m = [130 133 141 127 133 138 133 151 130 122 139 116 118 148 117]
m[0] => 130
m[-3] => 118
m[-2] => 148
m[-5] => 139
m[14] => 117

a =
[[126 123 131 133 138 130 145 113 126]
 [133 130 111 119 117 130 132 126 138]
 [144 132 136 125 134 148 132 125 120]
 [144 132 136 125 134 149 132 125 120]
 [126 133 126 124 113 123 118 139 129]
 [137 121 130 128 119 141 137 118 134]
 [118 121 111 133 113 117 126 129 148]
 [118 107 129 144 126 121 143 108 145]
 [143 145 126 107 130 133 120 139 119]
 [144 132 136 125 134 149 132 125 120]
 [118 121 111 133 112 116 125 129 149]
 [127 123 130 132 137 131 144 112 127]
 [143 145 126 107 130 133 120 139 119]
 [119 121 111 132 113 117 126 129 148]
 [127 133 126 124 113 124 119 138 129]]
a[0, -9] -> 126
a[13] -> [119, 121, 111, 132, 113, 117, 126, 129, 148]
a[-15, 7] -> 113
a[-10, -3] -> 137
a[-3, -2] -> 139
a[3, 7] -> 125
a[:, -5] -> [138, 117, 134, 134, 113, 119, 113, 126, 130, 134, 112, 137, 130, 113, 113]
a[13, 2] -> 111
a[:, 5] -> [130, 130, 148, 149, 123, 141, 117, 121, 133, 149, 116, 131, 133, 117, 124]
a[14, -5] -> 113
a[-12, -9] -> 144
a[-5, 8] -> 149
a[10] -> [118, 121, 111, 133, 112, 116, 125, 129, 149]
a[-14, 8] -> 138
a[-7, -2] -> 139
a[-1, -6] -> 124
a[5, -7] -> 130
a[-7] -> [143, 145, 126, 107, 130, 133, 120, 139, 119]
a[-13, -9] -> 144
a[0, -1] -> 126
a[5, 3] -> 128
a[:, -6] -> [133, 119, 125, 125, 124, 128, 133, 144, 107, 125, 133, 132, 107, 132, 124]
a[14, -9] -> 127
a[-5, -3] -> 125
a[7, -3] -> 143
a[-1, -2] -> 138
a[6, -3] -> 126
a[1, 5] -> 130
a[-8, -6] -> 144
a[9, -3] -> 132

arr = [[121, 144, 122, 134, 113, 138, 156, 132, 137, 137, 152, 143, 135, 128, 123], [122, 149, 126, 145, 115, 146, 137, 136, 136, 133, 134, 146, 149, 113, 126], [114, 148, 132, 137, 111, 134, 139, 126, 139, 138, 138, 142, 136, 117, 130], [122, 146, 130, 139, 115, 145, 146, 140, 138, 137, 137, 139, 137, 115, 130], [118, 147, 121, 143, 119, 137, 143, 141, 154, 142, 142, 140, 136, 121, 129], [120, 144, 129, 145, 105, 135, 140, 136, 139, 133, 134, 137, 138, 121, 127], [118, 147, 143, 138, 105, 141, 151, 131, 135, 140, 140, 145, 149, 118, 136], [121, 158, 124, 137, 117, 138, 151, 144, 141, 145, 137, 144, 138, 129, 124], [123, 151, 119, 135, 116, 136, 139, 142, 140, 134, 147, 139, 133, 123, 126], [117, 151, 119, 139, 121, 133, 143, 141, 140, 152, 135, 143, 135, 120, 131], [116, 154, 129, 138, 121, 137, 133, 134, 140, 151, 146, 143, 142, 118, 127], [122, 155, 128, 140, 118, 145, 146, 131, 136, 143, 151, 145, 138, 120, 118], [119, 147, 124, 137, 111, 144, 139, 134, 146, 138, 140, 138, 135, 120, 131], [129, 146, 132, 146, 122, 139, 149, 132, 139, 139, 142, 142, 136, 119, 128], [123, 144, 129, 144, 119, 134, 142, 134, 138, 138, 137, 140, 141, 126, 127], [124, 150, 132, 144, 120, 138, 141, 140, 144, 135, 144, 137, 136, 118, 126]]
arr[0, 0]	121
arr[2, 14]	130
arr[3]	[122, 146, 130, 139, 115, 145, 146, 140, 138, 137, 137, 139, 137, 115, 130]
arr[14, 3]	144
arr[12]	[119, 147, 124, 137, 111, 144, 139, 134, 146, 138, 140, 138, 135, 120, 131]
arr[0, 11]	143
arr[15, 6]	141
arr[1, 14]	126
arr[1, 4]	115
arr[14, 0]	123
arr[:, 13]	[128, 113, 117, 115, 121, 121, 118, 129, 123, 120, 118, 120, 120, 119, 126, 118]
arr[3, 6]	146
arr[6, 11]	145
arr[6]	[118, 147, 143, 138, 105, 141, 151, 131, 135, 140, 140, 145, 149, 118, 136]
arr[7, 9]	145
arr[12, 1]	147
arr[6, 6]	151
arr[:, 5]	[138, 146, 134, 145, 137, 135, 141, 138, 136, 133, 137, 145, 144, 139, 134, 138]
arr[13, 13]	119
arr[15, 0]	124
arr[4]	[118, 147, 121, 143, 119, 137, 143, 141, 154, 142, 142, 140, 136, 121, 129]
arr[10]	[116, 154, 129, 138, 121, 137, 133, 134, 140, 151, 146, 143, 142, 118, 127]
arr[14, 2]	129
arr[11, 4]	118
arr[7]	[121, 158, 124, 137, 117, 138, 151, 144, 141, 145, 137, 144, 138, 129, 124]
arr[8, 5]	136
arr[4, 5]	137
arr[3, 0]	122
arr[3, 2]	130
arr[9, 5]	133
arr[14, 10]	137
arr[5, 10]	134
arr[13, 10]	142
arr[0]	[121, 144, 122, 134, 113, 138, 156, 132, 137, 137, 152, 143, 135, 128, 123]
arr[8, 2]	119
arr[3, 4]	115
arr[4, 14]	129
arr[:, 6]	[156, 137, 139, 146, 143, 140, 151, 151, 139, 143, 133, 146, 139, 149, 142, 141]

B =
[[128 128 127 128 128 128 129 129 127]
 [128 128 129 127 128 128 126 128 127]
 [125 127 113 137 156 123 107 144 102]
 [128 128 128 128 127 128 128 128 129]
 [100 130 136 133 132 105 118 115 129]]
B[0, 0]: 128
B[3, 1]: 128
B[2, 6]: 107
B[3, 0]: 128
B[:, 1]: [128, 128, 127, 128, 130]
B[:, 2]: [127, 129, 113, 128, 136]
B[1, 8]: 127
B[1]: [128, 128, 129, 127, 128, 128, 126, 128, 127]
B[3, 4]: 127
B[4, 3]: 133
B[0, 8]: 127
B[3, 8]: 129
B[2]: [125, 127, 113, 137, 156, 123, 107, 144, 102]
B[1, 7]: 128
B[4]: [100, 130, 136, 133, 132, 105, 118, 115, 129]
B[2, 4]: 156
